Facts:
δ(A, X); δ(AA, X); δ(AB, L); δ(AC, F); δ(AE, F); δ(AF, L)
δ(AG, S); δ(AH, L); δ(AI, AK); δ(AJ, S); δ(AK, AD); δ(AL, AD)
δ(AM, X); δ(AN, AK); δ(AO, AR); δ(AP, P); δ(AQ, S); δ(AR, X)
δ(AS, P); δ(AT, G); δ(AU, X); δ(AV, R); δ(B, F); δ(C, AM)
δ(D, P); δ(E, AD); δ(F, AD); δ(G, X); δ(H, AR); δ(I, AM)
δ(J, S); δ(K, G); δ(M, G); δ(N, AD); δ(O, G); δ(P, L)
δ(Q, G); δ(R, Y); δ(S, X); δ(T, AR); δ(U, P); δ(V, Y)
δ(W, P); δ(Z, AK); Π(A, 839); Π(AA, 824); Π(AB, 4); Π(AC, 4)
Π(AE, 824); Π(AF, 333); Π(AG, 333); Π(AH, 223); Π(AI, 506); Π(AJ, 839)
Π(AL, 4); Π(AN, 223); Π(AO, 333); Π(AP, 223); Π(AQ, 223); Π(AS, 506)
Π(AT, 333); Π(AU, 333); Π(AV, 839); Π(B, 506); Π(C, 506); Π(D, 839)
Π(E, 4); Π(H, 506); Π(I, 333); Π(J, 839); Π(K, 824); Π(M, 839)
Π(N, 333); Π(O, 839); Π(Q, 223); Π(T, 824); Π(U, 506); Π(V, 333)
Π(W, 333); Π(Z, 223); ξ(A, 255); ξ(AA, 255); ξ(AB, 923); ξ(AC, 923)
ξ(AD, 923); ξ(AE, 923); ξ(AF, 923); ξ(AG, 923); ξ(AH, 923); ξ(AI, 255)
ξ(AJ, 923); ξ(AK, 923); ξ(AL, 255); ξ(AM, 923); ξ(AN, 923); ξ(AO, 923)
ξ(AP, 255); ξ(AQ, 923); ξ(AR, 923); ξ(AS, 255); ξ(AT, 923); ξ(AU, 923)
ξ(AV, 255); ξ(B, 255); ξ(C, 255); ξ(D, 255); ξ(E, 923); ξ(F, 923)
ξ(G, 255); ξ(H, 255); ξ(I, 255); ξ(J, 255); ξ(K, 255); ξ(L, 255)
ξ(M, 923); ξ(N, 923); ξ(O, 255); ξ(P, 923); ξ(Q, 923); ξ(R, 923)
ξ(S, 255); ξ(T, 255); ξ(U, 923); ξ(V, 255); ξ(W, 255); ξ(X, 255)
ξ(Y, 255); ξ(Z, 255)

Known rows:
AH: [  9   8  -8  23  32  -9 -23   2   0 -22   9 -12  -9  22 -20   1  -4  33
  23  16  25  -7  20 -63 -19   2  -3   1  -4  -5   7 -16  -5  29 -14 -12]
AR: [ 28   4 -28 -56 -10  17  31  -7   9  19   2 -15 -19  -3  34 -27  -3 -12
 -45 -10 -18  10  -8  11  -3   0  16  -3   1   3   9  -5  10   2  -8  19]
I: [  9  -3  11  37   9   1 -14   4 -11  15  -7  25  -7  -6 -18  20  15  -6
  20  -8 -15 -27 -14  21  29  11   0 -32  15 -42  -2 -17   0   3  -3 -13]
S: [ -3  -8   0 -33 -22  16  21  -7   1  36   3   8  -1 -19  19 -27   8 -17
 -10 -11  -4 -19 -20  40  11   0  14  -2  12 -17   6   3  -1 -26  21  13]
AF: [ 44   0 -18  32  18  -1 -15  12  -5  -7  -7  -2   8  38 -15  24   0  -4
   2  12   0   1   5 -16   3   5   4 -21 -12 -17  17 -12   7  31 -23  14]
AE: [  2  -2   3  11   5  -8   7  13  -1 -34  -7  -2   2   3  18  23 -27  -1
 -20   0  -8  41  16 -19  -9  -5 -18  20 -14  33 -17   6   3  10 -23 -11]
AI: [-33  -4  19  19 -30 -24  -9   5  -5 -21  -6  15  33   4 -27  57  -8 -39
   9  -1  -5  30   8  45  12  -7 -25  17 -11  50 -24  33   6 -26   4 -15]
AG: [ 37   9 -14  17  24   0  -3   2  -3  -3 -10   4 -28   6  -3  20   9   1
 -17 -10 -33   2  -3 -10  17  11   2 -37   4 -25   1 -27  13  35 -31  -6]
AT: [ 36   9 -13  19  26  -1  -4   1  -2  -3 -13   3 -28   5  -4  19  11   2
 -18 -12 -36   3  -5  -9  17  11   3 -38   4 -25  -1 -27  13  35 -31  -5]
P: [ 32  -7 -35 -34 -16  13  13  -2   9  14   4 -17  26  34  13 -24  -3 -13
 -22  17  21   8  -1   3 -22  -7  20  11 -17   8  34  10   7   3   5  46]
Y: [  9 -16  -7 -38 -32  21  17  12  -4  37  15   1  16   3  20 -24 -14 -27
   4   6  20 -22 -10  36   7  -4   9  14   4 -11  13  13 -10 -37  19  17]
AS: [-25  -6  -4  32 -28 -38 -23 -22   6 -12   0  27  57  33 -65  47  19 -33
  26  14  34  10   8  40 -14  -7 -10  19 -18  44   5  27  23 -16  21   6]
AM: [ 28   2 -28 -57 -10  17  31  -6   8  19   3 -15 -19  -2  33 -27  -3 -12
 -44  -9 -17  10  -7  10  -3   0  16  -3   0   3  10  -5  10   3  -9  20]
AB: [  0  -2 -10  -3  12  -8  -3  -7  10 -16  -1   5  14  17   7 -10  -5  25
 -10  13  29  21  11 -45 -36 -13   1  20  -8  14   7  -7   6  14  -5  -1]
U: [  4   5 -30  10 -15 -38 -12 -24  13 -30  -1   4  38  46 -51  47  11 -28
  -9  13  20  41  19  10 -27  -5  -7  18 -29  63   8  18  34  13  -8  13]
J: [-38   8  21  -8   5   7   1 -19   5  13   3 -13 -18 -38   1 -41  21  25
  18 -11  -5 -31 -13   5   4   6  10  -5  15 -16  -2   2 -14 -12  30   1]
AA: [-24  -6  15  24  -2 -16  -1 -18   2  -5  -2  34   2 -19 -15  10   9  -1
  10 -10   8  -3  -4  13  -2   1 -10  10   9   3 -15  -5  12 -11   8 -22]

Rows, some named above:
[ 22 -10   6  34   1   5 -18  22 -16  16   4  19   8  16 -17  24  -5 -15
  33   7   8 -31  -4  15  25   7  -5 -17   6 -37   4  -8  -9  -6  -3  -7]  V
[ 21 -11   6  35   2   5 -18  22 -16  15   4  18   8  15 -18  24  -5 -16
  33   7   7 -30  -5  15  26   7  -5 -16   7 -36   4  -7  -9  -6  -5  -8]  V
[ 39   1  -4  25  16   9  -7  33 -13 -13 -11  -9  -5  20   9  31 -17  -6
  -8   4 -26  14   6 -12  18   4  -7 -22  -8 -14  -1  -6  -5  25 -34   1]  N
[-25  -4  15  24  -1 -17   0 -18   2  -5  -1  34   2 -19 -14  10   9  -1
  11 -10   8  -4  -4  12  -2   1 -10  11   8   2 -16  -5  11 -11   8 -22]  AA
[ 32  -7 -34 -33 -16  12  13  -1   9  14   4 -18  26  35  14 -24  -3 -12
 -22  17  22   7  -1   4 -22  -7  20  11 -17   9  33  11   7   2   5  46]  P
[  2 -16  -6 -20 -29  16   7   4  -1  33   7   3  34  11   9 -24   0 -20
   8  12  26 -20 -12  35  -3  -7  14  13  -2 -10  23  17  -6 -30  27  31]  L
[  3   7  12  17  30   1 -13  27  -8 -32   1 -22 -21   3   9  10 -25  30
  11   7  -3  11  21 -58  -1   0 -16   0  -2   1 -14  -7 -21  22 -25 -24]  AN
[-35 -12  32  12  -3   0  -5  14  -5  -5  -6  20  19 -16  17  -3 -14  15
  15   5  19   6   0 -11  -7 -15 -13  20   7   1 -14   6 -17 -21  13 -19]  AL
[  3   8  13  18  30   1 -14  26  -9 -32   2 -22 -21   3   9  12 -26  30
  11   7  -5  10  21 -59  -1   0 -17   0  -3   1 -14  -7 -20  22 -25 -24]  AN
[ 14 -12   6  62   5  -3 -33  10 -11  10  -6  23  39  33 -38  24  14  -7
  43  19  24 -30  -6  13   9   4   4 -17  -4 -37  22  -2  -3   4  11  15]  W
[ -8  -2   9  -8  10   2   5  18   0 -26  -8  -5   2  -3  36   0 -26  21
 -21   4   0  39  13 -42 -18 -15 -11  19  -6  21 -14   1  -9   7 -16 -13]  AC
[-19  -4  17  54  19 -12 -40  -2  -5  -5   9  12  22  17 -42   0  11  30
  64  22  50 -37   8 -34 -13   0  -3   4   3 -23  11  -6 -14   3  19  -9]  AP
[ 42  -6 -37 -65 -21  23  29  13   3  22  18 -21  -6  20  33 -24 -26 -25
 -32   7  10   4   4   4  -6  -3  12  14  -6   9  16   4   1 -10 -10  22]  R
[ 10   8  -7  24  32  -9 -23   2   0 -23   9 -12  -9  21 -20   2  -5  33
  22  16  25  -7  20 -63 -19   2  -3   1  -5  -6   7 -16  -5  30 -14 -11]  AH
[ 38   8 -14  19  23   1  -4   7  -5  -3  -9   2 -23  10  -4  20   6  -1
 -14  -7 -29   3  -2 -11  15  10   2 -33   2 -24   2 -25  11  33 -31  -5]  AU
[-25  -4  38  40  17   1 -25  27 -16 -14   3   1  -1 -12  -5  11 -18  24
  47   9  10 -17   9 -27  13   0 -19   3   9 -17 -17   1 -31  -8   3 -32]  Z
[-37   6  22  -8   3   8   0 -16   3  11   5 -15 -14 -35   1 -40  17  24
  20  -8  -1 -30 -11   4   4   6   9  -2  13 -14  -1   5 -16 -13  31   3]  A
[-21  -1  12 -18  -8  13  -1   1  -2  16  21 -19  -4 -12   1 -37  -6  11
  32   8  24 -37   1  -2   0   3   5  15   7  -9   6  13 -23 -25  28   4]  AV
[-25  -4  15  25  -1 -18   0 -18   2  -4  -2  34   2 -19 -15  10   9  -1
  10 -10   8  -3  -3  12  -1   1 -10  12   8   3 -16  -6  12 -11   8 -22]  AA
[ 10 -17  -7 -39 -31  21  16  12  -4  37  15   1  16   4  20 -24 -14 -27
   3   7  20 -23 -10  37   7  -4   9  14   4 -10  12  13 -10 -37  19  17]  Y
[-32  -3  14  15  -3   4 -17 -12   4   7   5 -16  30   1 -18 -37  18  22
  42  18  37 -33  -5  -3 -16  -2  14  12  -4  -8  23  19 -18 -13  44  29]  D
[-28  -2  16  25   0 -18   1 -23   3  -5  -5  37  -1 -25 -15   9  14   2
   8 -14   1  -3  -6  13  -1   2  -8   6  11   1 -16  -9  14  -7   9 -24]  K

